Here is a tiny trained network, its code and every weight. The questions are about switching its units off for an input and a target symbol, where a switched-off unit gives its printed mean instead of its output.

import numpy as np


def w(rows, s, z=0):
    codes = np.array(rows[::2]) - 128.0
    scale = np.full(codes.shape[1], s)
    scale[-1] = z or s
    return codes * scale


def softmax(a):
    e = np.exp(a - a.max(-1, keepdims=True))
    return e / e.sum(-1, keepdims=True)


def log_softmax(a):
    a = a - a.max(-1, keepdims=True)
    return a - np.log(np.exp(a).sum(-1, keepdims=True))


def net(x, mask):
    ids = ['ΛΞΣΦαζημψ'.index(c) for c in x.split()]
    T = len(ids)
    res = E[ids] + P[:T]
    u = 0
    for l in range(3):
        r = res
        for j in range(3):
            rows = slice(2 * j, 2 * j + 2)
            q, k, v = (r @ M[l][rows].T for M in (Q, K, V))
            z = softmax(np.where(np.tri(T) > 0, q @ k.T / 2**0.5, -1e9)) @ v
            o = O[l][rows]
            res = res + np.where(mask[u + j], z, o[:, -1]) @ o[:, :-1]
        u += 3
    return log_softmax(res[-1] @ U[:, :-1].T + U[:, -1])


Q, K, V, O = {}, {}, {}, {}
E = w([
[63,144,207,33],'Λ',
[194,93,38,89],'Ξ',
[100,75,213,104],'Σ',
[133,156,147,215],'Φ',
[7,103,146,105],'α',
[207,194,170,213],'ζ',
[159,105,248,101],'η',
[108,214,160,117],'μ',
[128,55,194,183],'ψ',
],0.019)
P = w([
[153,160,179,119],'0',
[1,98,137,148],'1',
[40,104,145,105],'2',
[79,96,157,75],'3',
[90,110,160,55],'4',
[110,126,200,61],'5',
[93,135,194,35],'6',
],0.0061)
Q[0] = w([
[130,113,127,168],'0.h0',
[125,166,91,91],'0.h0',
[196,155,78,150],'0.h1',
[100,154,93,205],'0.h1',
[79,75,107,27],'0.h2',
[8,109,73,95],'0.h2',
],0.014)
K[0] = w([
[108,130,167,85],'0.h0',
[134,178,52,84],'0.h0',
[66,136,146,171],'0.h1',
[98,171,250,150],'0.h1',
[153,57,72,6],'0.h2',
[117,128,36,99],'0.h2',
],0.014)
V[0] = w([
[221,136,117,3],'0.h0',
[205,197,173,156],'0.h0',
[169,201,183,15],'0.h1',
[160,47,254,215],'0.h1',
[136,67,75,199],'0.h2',
[28,119,137,44],'0.h2',
],0.0073)
O[0] = w([
[176,118,136,109,244],'0.h0',
[50,166,55,101,75],'0.h0',
[254,145,75,110,254],'0.h1',
[154,129,53,49,19],'0.h1',
[136,133,153,56,78],'0.h2',
[242,90,171,192,206],'0.h2',
],0.007,0.0021)
Q[1] = w([
[122,212,65,68],'1.h0',
[177,161,229,177],'1.h0',
[4,235,115,114],'1.h1',
[120,107,73,169],'1.h1',
[115,115,81,132],'1.h2',
[103,135,78,193],'1.h2',
],0.012)
K[1] = w([
[167,78,66,99],'1.h0',
[139,158,192,140],'1.h0',
[81,254,229,116],'1.h1',
[115,91,93,146],'1.h1',
[129,230,163,139],'1.h2',
[85,148,214,166],'1.h2',
],0.0099)
V[1] = w([
[139,124,192,136],'1.h0',
[66,195,68,171],'1.h0',
[98,132,157,101],'1.h1',
[153,166,173,144],'1.h1',
[240,124,7,183],'1.h2',
[99,182,66,133],'1.h2',
],0.012)
O[1] = w([
[108,127,101,158,204],'1.h0',
[86,119,194,75,1],'1.h0',
[154,132,144,58,147],'1.h1',
[56,141,169,158,138],'1.h1',
[254,61,229,97,230],'1.h2',
[177,124,127,81,76],'1.h2',
],0.0081)
Q[2] = w([
[119,176,75,73],'2.h0',
[70,186,184,56],'2.h0',
[144,215,169,155],'2.h1',
[76,96,123,117],'2.h1',
[163,139,245,150],'2.h2',
[134,214,65,133],'2.h2',
],0.012)
K[2] = w([
[212,29,131,181],'2.h0',
[171,118,25,69],'2.h0',
[255,76,39,83],'2.h1',
[94,85,186,108],'2.h1',
[203,113,26,41],'2.h2',
[27,241,27,99],'2.h2',
],0.0071)
V[2] = w([
[100,116,138,161],'2.h0',
[146,141,50,125],'2.h0',
[162,89,165,145],'2.h1',
[119,255,213,167],'2.h1',
[185,64,140,94],'2.h2',
[106,82,71,169],'2.h2',
],0.0085)
O[2] = w([
[73,125,119,181,126],'2.h0',
[155,72,83,146,104],'2.h0',
[163,152,143,121,178],'2.h1',
[117,31,187,152,102],'2.h1',
[84,255,99,115,249],'2.h2',
[137,129,75,112,120],'2.h2',
],0.0086,0.011)
U = w([
[96,135,168,2,49],'Λ',
[195,113,131,54,154],'Ξ',
[107,134,223,110,114],'Σ',
[66,159,75,76,227],'Φ',
[39,139,151,54,168],'α',
[108,162,98,112,164],'ζ',
[161,156,178,169,3],'η',
[86,196,137,89,168],'μ',
[66,156,147,158,104],'ψ',
],0.0091,0.0036)

Each question gives the input, a string of symbols that net reads in full, and the target symbol t.
The units are the heads (2 rows each of Q, K, V and O). Each row of codes is followed by its name. A weight is (code - 128) times the scale printed after its matrix; where a second scale follows, it is the last column's (O and U).
mask holds one flag per head, layer by layer. A switched-off head (its flag False) gives its mean, the last column of its rows in O, instead of its output. The means were averaged over made-up inputs and are rounded, as every weight is.
A unit's drop is (log p(t) with every unit on - log p(t) with that unit switched off) / (log p(t) with every unit on - log p(t) with every unit switched off).
The circuit of an input: a set's keep is (log p(t) with only the set's units on - log p(t) with every unit switched off) / (log p(t) with every unit on - log p(t) with every unit switched off). Starting from all 9 units, units are removed one at a time, each time the one whose removal leaves the highest keep (on an exact tie, the one counted first), for as long as the keep stays at least 0.8.
units of the circuit, in order: the units of the circuit, biggest drop first
unit that matters most: the unit with the biggest drop
heads that matter: for each layer, one digit per head in row order, 1 if its drop is at least 0.15 and else 0, layers parted by /
drop when u is switched off: that unit's drop, to one decimal
input η ζ η μ, target Ξ: units of the circuit, in order => 0.h1, 2.h2, 2.h0
input μ μ Φ, target Σ: unit that matters most => 1.h0
input Ξ μ Λ, target Λ: units of the circuit, in order => 0.h2, 1.h2, 1.h1
input η α Φ, target Ξ: units of the circuit, in order => 0.h1, 1.h2
input α α μ, target ψ: units of the circuit, in order => 1.h2, 0.h2, 0.h0, 2.h1
input Φ μ μ Λ ζ, target Σ: units of the circuit, in order => 1.h0, 2.h1
input Ξ Ξ Ξ Λ Ξ ψ, target μ: units of the circuit, in order => 2.h2, 1.h2, 2.h1
input Ξ Φ Ξ Ξ Ξ Λ, target μ: heads that matter => 110 / 101 / 011
input Λ α Σ Λ Σ η Σ, target η: units of the circuit, in order => 0.h2, 0.h1, 1.h0, 1.h2
input Ξ Λ Ξ, target μ: units of the circuit, in order => 2.h2, 1.h2, 0.h0
input Λ Λ α, target η: heads that matter => 011 / 000 / 000
input Φ η μ, target α: heads that matter => 100 / 101 / 011
input Φ α Σ, target α: units of the circuit, in order => 1.h2, 1.h0, 0.h0
input Φ μ Φ η Λ ψ, target α: units of the circuit, in order => 1.h0, 1.h2, 0.h0, 2.h1
input ψ ψ Λ, target Φ: units of the circuit, in order => 1.h2, 0.h1
input Λ Ξ Φ Λ μ η, target η: units of the circuit, in order => 1.h0, 0.h2
input Φ Ξ ζ Σ η ψ ψ, target ψ: units of the circuit, in order => 0.h1, 1.h2, 0.h2, 1.h0
input Λ Λ α Λ, target η: units of the circuit, in order => 0.h2, 1.h0, 0.h0
input ψ ψ Λ Σ, target Φ: units of the circuit, in order => 1.h2
input μ ψ Λ, target Σ: heads that matter => 011 / 100 / 011
input Σ ψ ψ Σ α, target Φ: heads that matter => 010 / 001 / 010
input Ξ Ξ Ξ μ Ξ η, target μ: unit that matters most => 2.h2
input Φ ζ ψ, target α: heads that matter => 001 / 101 / 000
input η μ ζ, target Ξ: heads that matter => 110 / 001 / 100
input ζ μ ψ η, target Λ: drop when 1.h1 is switched off => 0.1
input ψ Φ ψ μ, target Φ: drop when 1.h2 is switched off => 0.8
input μ Λ μ Λ, target Σ: unit that matters most => 0.h2
input μ μ ζ, target Σ: drop when 1.h0 is switched off => 0.5
input ψ Λ μ, target Φ: drop when 2.h1 is switched off => 0.2
